Here is a tiny trained network, its code and every weight. The questions are about switching its units off for an input and a class, where a switched-off unit gives its printed mean instead of its output.

import numpy as np


def w(rows, s, z=0):
    codes = np.array(rows[::2]) - 128.0
    scale = np.full(codes.shape[1], s)
    scale[-1] = z or s
    return codes * scale


def f(y):
    return y / 2 * (1 + np.tanh(0.7978845608 * (y + 0.044715 * y**3)))


def log_softmax(a):
    a = a - a.max(-1, keepdims=True)
    return a - np.log(np.exp(a).sum(-1, keepdims=True))


def net(x, mask):
    res = np.array(x, float).reshape(1, 3) / 4 @ E
    y = f(res @ A[0][:, :-1].T + A[0][:, -1])
    res = res + np.where(mask, y, B[0][:, -1]) @ B[0][:, :-1]
    return log_softmax(res[-1] @ U[:, :-1].T + U[:, -1])


A, B = {}, {}
E = w([
[201,186,28,61,252,105,175,126,160],'x0',
[103,173,101,116,66,180,227,119,124],'x1',
[182,55,91,96,110,88,138,172,38],'x2',
],0.013)
A[0] = w([
[46,102,224,153,81,214,113,32,159,191],'n1',
[196,74,101,100,103,122,121,174,42,227],'n2',
[68,134,138,186,68,188,178,95,151,217],'n3',
[136,90,44,57,50,37,206,145,119,193],'n4',
[128,84,246,236,69,120,107,105,134,188],'n5',
[187,79,58,118,244,45,184,183,130,253],'n6',
[121,210,120,179,58,178,190,56,204,131],'n7',
[142,48,98,86,138,42,106,186,69,139],'n8',
[132,215,168,143,53,176,183,49,175,175],'n9',
[180,72,223,254,83,81,135,175,130,119],'n10',
[156,231,129,39,237,117,124,43,231,236],'n11',
[108,77,73,82,96,142,150,203,83,176],'n12',
[74,96,201,175,183,81,56,165,148,199],'n13',
],0.0072,0.0037)
B[0] = w([
[114,191,122,254,107,179,88,145,121,227],'n1',
[168,78,175,63,81,89,128,172,163,192],'n2',
[133,191,147,179,184,237,134,179,128,197],'n3',
[137,135,114,64,121,186,167,172,141,184],'n4',
[106,109,185,190,84,139,86,137,130,226],'n5',
[189,125,184,69,161,116,35,97,195,236],'n6',
[154,240,129,154,127,114,198,81,80,201],'n7',
[180,94,181,121,123,84,172,132,142,190],'n8',
[143,199,131,194,124,157,176,116,35,200],'n9',
[101,79,175,168,114,92,77,145,141,193],'n10',
[154,192,128,115,184,65,72,18,128,251],'n11',
[135,83,154,92,96,154,185,173,122,167],'n12',
[93,101,85,123,36,116,113,86,145,197],'n13',
],0.0096,0.016)
U = w([
[43,113,118,200,112,205,72,203,177,134],'0',
[95,151,54,104,93,197,237,214,67,98],'1',
[133,181,146,224,178,210,164,128,28,173],'2',
[157,144,43,117,138,176,189,136,139,44],'3',
[166,81,153,66,108,84,147,184,161,250],'4',
[64,148,60,158,61,79,114,53,204,158],'5',
[135,173,92,124,254,23,110,59,166,45],'6',
[106,69,152,183,82,69,144,138,85,41],'7',
],0.0081,0.002)

Each question gives the input, the list of numbers given to net, and the class t.
The units are the neurons (one row each of A and B). Each row of codes is followed by its name. A weight is (code - 128) times the scale printed after its matrix; where a second scale follows, it is the last column's (A, B and U).
mask holds one flag per neuron, in row order. A switched-off neuron (its flag False) gives its mean, the last column of its row in B, instead of its output. The means were averaged over made-up inputs and are rounded, as every weight is.
A unit's drop is (log p(t) with every unit on - log p(t) with that unit switched off) / (log p(t) with every unit on - log p(t) with every unit switched off).
The circuit of an input: a set's keep is (log p(t) with only the set's units on - log p(t) with every unit switched off) / (log p(t) with every unit on - log p(t) with every unit switched off). Starting from the 12 units with the biggest drops (on a tie, the unit counted first), units are removed one at a time, each time the one whose removal leaves the highest keep (on an exact tie, the one counted first), for as long as the keep stays at least 0.8.
circuit, biggest first: the units of the circuit, biggest drop first
k most important neurons: the k neurons with the biggest drops, biggest first
drop of u: that unit's drop, to one decimal
input [8,0,7], class 4: circuit, biggest first : n2
input [-4,-1,6], class 4: 3 most important neurons : n2, n1, n9
input [-7,7,6], class 0: 2 most important neurons : n10, n5
input [-6,4,6], class 0: circuit, biggest first : n11, n7
input [-2,-4,-8], class 2: circuit, biggest first : n9, n6
input [-7,7,8], class 0: 4 most important neurons : n10, n5, n3, n7
input [-2,-4,-3], class 0: 2 most important neurons : n11, n7
input [-7,-1,-7], class 2: 3 most important neurons : n9, n7, n3
input [-2,-4,2], class 7: 2 most important neurons : n6, n4
input [-4,-4,1], class 0: 2 most important neurons : n11, n7
input [-6,-5,1], class 0: 2 most important neurons : n1, n11
input [-5,0,-7], class 2: 2 most important neurons : n9, n7
input [6,8,-2], class 6: 2 most important neurons : n11, n1
input [-4,-3,-8], class 2: circuit, biggest first : n9
input [-3,0,-8], class 2: drop of n5 : 0.0
input [5,3,4], class 4: drop of n4 : 0.1
input [-2,-7,2], class 7: drop of n4 : 0.4
